[[ -6 -13  21]
 [ 24 -45  76]
 [  9 -29  48]
 [-12 -26  41]
 [-18 -39  62]
 [ 46 -48  83]
 [ 18  40 -62]
 [ 15 -16  28]
 [-63   8 -22]]
->
[[-22   8 -63]
 [ 28 -16  15]
 [-62  40  18]
 [ 83 -48  46]
 [ 62 -39 -18]
 [ 41 -26 -12]
 [ 48 -29   9]
 [ 76 -45  24]
 [ 21 -13  -6]]

[[ 17  76 -33]
 [-11 -51 -65]]
->
[[-65 -51 -11]
 [-33  76  17]]

[[ -6 -57  -1  -6 -20  35]
 [ 26 -45 -23  15  14  23]
 [ 51 -63 -60  17 -24   0]
 [ 17 -21  23   7  -6 -62]]
->
[[-62  -6   7  23 -21  17]
 [  0 -24  17 -60 -63  51]
 [ 23  14  15 -23 -45  26]
 [ 35 -20  -6  -1 -57  -6]]

[[  1  12 -30  18 -12  -4]
 [-26 -33   0 -14   5  16]
 [ -9  -4 -34   6  -2 -23]
 [-71 -14  30  -4  43   0]
 [ -3  36 -41 -18  -4 -14]
 [ -7   1  12  -4  17  -4]
 [-31  14   3 -38  78  10]
 [ -1 -45  -9  15   2  18]
 [-82 -28 -51  13  -3 -72]
 [-36  24  -8  -5  -3  -1]]
->
[[ -1  -3  -5  -8  24 -36]
 [-72  -3  13 -51 -28 -82]
 [ 18   2  15  -9 -45  -1]
 [ 10  78 -38   3  14 -31]
 [ -4  17  -4  12   1  -7]
 [-14  -4 -18 -41  36  -3]
 [  0  43  -4  30 -14 -71]
 [-23  -2   6 -34  -4  -9]
 [ 16   5 -14   0 -33 -26]
 [ -4 -12  18 -30  12   1]]

[[  2  -1 -23 -14  20   1   1  -1   5  47]
 [ 17 -12  34  24 -58  34 -10  -9   9 -76]
 [ 37 -30  -9   4 -40  58 -16 -19  32   7]
 [ 58 -13  -9  32   9 -19 -27 -32  32  -3]
 [ 10 -39  -6  38  21 -33  -3 -11  12   3]
 [ 23   3 -24  -6  24  -9 -10 -12  14  42]]
->
[[ 42  14 -12 -10  -9  24  -6 -24   3  23]
 [  3  12 -11  -3 -33  21  38  -6 -39  10]
 [ -3  32 -32 -27 -19   9  32  -9 -13  58]
 [  7  32 -19 -16  58 -40   4  -9 -30  37]
 [-76   9  -9 -10  34 -58  24  34 -12  17]
 [ 47   5  -1   1   1  20 -14 -23  -1   2]]

[[-17 -20  19]
 [ 87  19 -32]
 [ 40  16 -26]
 [-11  41  23]
 [ 87  16 -53]
 [ -2  10  29]
 [ 82  20 -33]
 [  4  10  30]
 [  7 -18  43]
 [  2 -35  11]
 [-48  -8  14]]
->
[[ 14  -8 -48]
 [ 11 -35   2]
 [ 43 -18   7]
 [ 30  10   4]
 [-33  20  82]
 [ 29  10  -2]
 [-53  16  87]
 [ 23  41 -11]
 [-26  16  40]
 [-32  19  87]
 [ 19 -20 -17]]

[[71 13 -1 -4]
 [33  7  8 25]]
->
[[25  8  7 33]
 [-4 -1 13 71]]
